Below is a small trained network, with its code and all its weights. Each question gives an input and a class and asks what happens when units are switched off, that is, made to give their printed mean instead of their output.

import numpy as np


def w(rows, s, z=0):
    codes = np.array(rows[::2]) - 128.0
    scale = np.full(codes.shape[1], s)
    scale[-1] = z or s
    return codes * scale


def norm(h):
    return h / np.sqrt((h * h).mean(-1, keepdims=True) + 1e-5)


def f(y):
    return np.maximum(y, 0)


def log_softmax(a):
    a = a - a.max(-1, keepdims=True)
    return a - np.log(np.exp(a).sum(-1, keepdims=True))


def net(x, mask):
    res = np.array(x, float).reshape(1, 5) / 4 @ E
    u = 0
    for l in range(3):
        y = f(norm(res) @ A[l][:, :-1].T + A[l][:, -1])
        res = res + np.where(mask[u : u + 8], y, B[l][:, -1]) @ B[l][:, :-1]
        u += 8
    return log_softmax(norm(res)[-1] @ U[:, :-1].T + U[:, -1])


A, B = {}, {}
E = w([
[116,99,250,165,171,124,131,85],'x0',
[127,128,128,129,129,127,128,128],'x1',
[136,131,81,125,234,123,119,135],'x2',
[129,130,129,127,129,126,130,128],'x3',
[8,195,135,159,138,128,126,153],'x4',
],0.0019)
A[0] = w([
[111,127,144,128,75,115,131,110,90],'0.n0',
[27,186,49,174,98,101,142,160,86],'0.n1',
[48,189,217,149,178,167,117,131,3],'0.n2',
[136,130,78,120,255,115,133,118,178],'0.n3',
[154,125,152,150,174,137,152,85,10],'0.n4',
[227,126,46,44,91,180,110,159,178],'0.n5',
[137,138,127,131,157,131,124,121,69],'0.n6',
[181,45,203,185,159,96,153,65,99],'0.n7',
],0.0026,0.0012)
B[0] = w([
[159,98,113,121,149,136,113,159,153],'0.n0',
[213,162,184,74,111,194,121,187,217],'0.n1',
[142,45,27,178,115,66,177,89,196],'0.n2',
[164,135,113,126,252,173,105,153,225],'0.n3',
[151,69,131,113,127,157,108,143,148],'0.n4',
[25,98,164,218,153,82,155,103,252],'0.n5',
[131,108,131,122,119,124,118,124,135],'0.n6',
[152,163,153,54,114,179,87,148,218],'0.n7',
],0.0034,0.0028)
A[1] = w([
[83,196,174,96,40,123,98,157,95],'1.n0',
[32,64,125,234,30,28,217,6,36],'1.n1',
[162,186,84,100,137,143,138,124,46],'1.n2',
[132,132,128,122,120,112,136,121,80],'1.n3',
[51,86,117,224,28,67,201,99,69],'1.n4',
[138,54,149,152,38,107,147,87,123],'1.n5',
[201,86,34,163,29,35,156,75,88],'1.n6',
[74,80,77,226,238,14,121,98,8],'1.n7',
],0.0021,0.0012)
B[1] = w([
[177,56,91,146,137,136,161,106,182],'1.n0',
[103,111,172,126,178,82,48,207,251],'1.n1',
[101,155,169,138,141,111,132,139,143],'1.n2',
[126,122,125,131,129,126,130,125,128],'1.n3',
[121,83,161,116,158,94,48,190,231],'1.n4',
[81,163,155,114,140,85,89,131,213],'1.n5',
[3,129,190,178,182,97,92,164,180],'1.n6',
[167,112,99,160,16,128,190,45,228],'1.n7',
],0.0034,0.0022)
A[2] = w([
[138,177,71,115,200,129,116,121,72],'2.n0',
[111,150,141,103,5,137,142,137,38],'2.n1',
[131,104,176,155,123,124,121,94,195],'2.n2',
[102,130,135,144,65,122,148,164,106],'2.n3',
[138,90,53,189,126,78,183,74,85],'2.n4',
[154,144,166,77,23,129,128,55,6],'2.n5',
[104,92,76,210,145,99,205,61,9],'2.n6',
[126,142,92,118,2,147,159,148,55],'2.n7',
],0.004,0.0012)
B[2] = w([
[111,147,160,135,2,115,148,143,247],'2.n0',
[183,106,135,112,204,151,131,87,193],'2.n1',
[112,158,40,119,100,123,130,145,250],'2.n2',
[154,93,142,114,158,120,85,119,191],'2.n3',
[93,130,146,200,165,141,184,77,224],'2.n4',
[62,194,64,75,47,94,181,76,191],'2.n5',
[130,122,97,184,114,140,201,59,229],'2.n6',
[189,94,165,113,228,151,99,101,192],'2.n7',
],0.0047,0.002)
U = w([
[53,75,178,146,111,49,39,188,202],'0',
[233,93,154,60,218,197,84,119,180],'1',
[107,117,90,239,147,136,226,42,151],'2',
[117,242,98,125,91,188,162,253,8],'3',
[117,163,129,2,11,112,135,36,39],'4',
],0.0084,0.0016)

Each question gives the input, the list of numbers given to net, and the class t.
The units are the neurons (one row each of A and B). Each row of codes is followed by its name. A weight is (code - 128) times the scale printed after its matrix; where a second scale follows, it is the last column's (A, B and U).
mask holds one flag per neuron, layer by layer. A switched-off neuron (its flag False) gives its mean, the last column of its row in B, instead of its output. The means were averaged over made-up inputs and are rounded, as every weight is.
A unit's drop is (log p(t) with every unit on - log p(t) with that unit switched off) / (log p(t) with every unit on - log p(t) with every unit switched off).
The circuit of an input: a set's keep is (log p(t) with only the set's units on - log p(t) with every unit switched off) / (log p(t) with every unit on - log p(t) with every unit switched off). Starting from the 12 units with the biggest drops (on a tie, the unit counted first), units are removed one at a time, each time the one whose removal leaves the highest keep (on an exact tie, the one counted first), for as long as the keep stays at least 0.8.
circuit, biggest first: the units of the circuit, biggest drop first
k most important neurons: the k neurons with the biggest drops, biggest first
top k neurons in layer l: the k neurons of layer l with the biggest drops, biggest first
drop when u is switched off: that unit's drop, to one decimal
input [-4,-8,8,3,2], class 3: circuit, biggest first => [2.n0; 0.n1]
input [-5,1,8,5,1], class 3: circuit, biggest first => [2.n0]
input [8,-4,0,-1,-2], class 4: 3 most important neurons => [0.n3; 0.n7; 1.n1]
input [8,4,6,-4,0], class 1: circuit, biggest first => [0.n7; 0.n5]
input [1,0,-5,-2,-5], class 4: circuit, biggest first => [0.n7; 2.n5]
input [-1,3,8,-5,2], class 3: circuit, biggest first => [2.n0; 0.n5]
input [-1,0,4,7,8], class 3: circuit, biggest first => [0.n1; 0.n5]
input [-3,6,-1,2,8], class 1: top 2 neurons in layer 0 => [0.n1; 0.n3]
input [0,7,8,-8,-8], class 2: circuit, biggest first => [0.n5; 0.n1; 2.n4]
input [2,4,0,3,-8], class 4: top 3 neurons in layer 0 => [0.n7; 0.n3; 0.n2]
input [-1,4,0,-5,-2], class 0: 3 most important neurons => [1.n1; 0.n3; 1.n4]
input [-1,8,8,-2,3], class 3: 2 most important neurons => [2.n0; 0.n5]
input [6,-8,-4,-3,-1], class 4: 2 most important neurons => [0.n7; 0.n5]
input [-1,3,2,1,5], class 3: circuit, biggest first => [0.n1]
input [5,8,-1,7,-7], class 4: 2 most important neurons => [2.n5; 0.n3]
input [8,3,0,-4,0], class 4: top 2 neurons in layer 2 => [2.n2; 2.n4]
input [8,8,-5,-4,0], class 4: 3 most important neurons => [0.n7; 0.n5; 2.n5]
input [0,8,-4,5,2], class 1: 3 most important neurons => [0.n1; 0.n5; 1.n1]
input [-2,3,5,8,8], class 3: top 2 neurons in layer 0 => [0.n1; 0.n5]
input [-7,4,-8,6,5], class 1: most important neuron => [2.n7]
input [-1,1,-4,8,-6], class 0: drop when 0.n5 is switched off => 1.1
input [3,5,-7,-5,-5], class 4: drop when 2.n5 is switched off => 1.1
input [-2,1,5,-7,4], class 3: drop when 2.n0 is switched off => 0.3
input [-8,0,-5,1,1], class 1: 2 most important neurons => [0.n1; 0.n2]
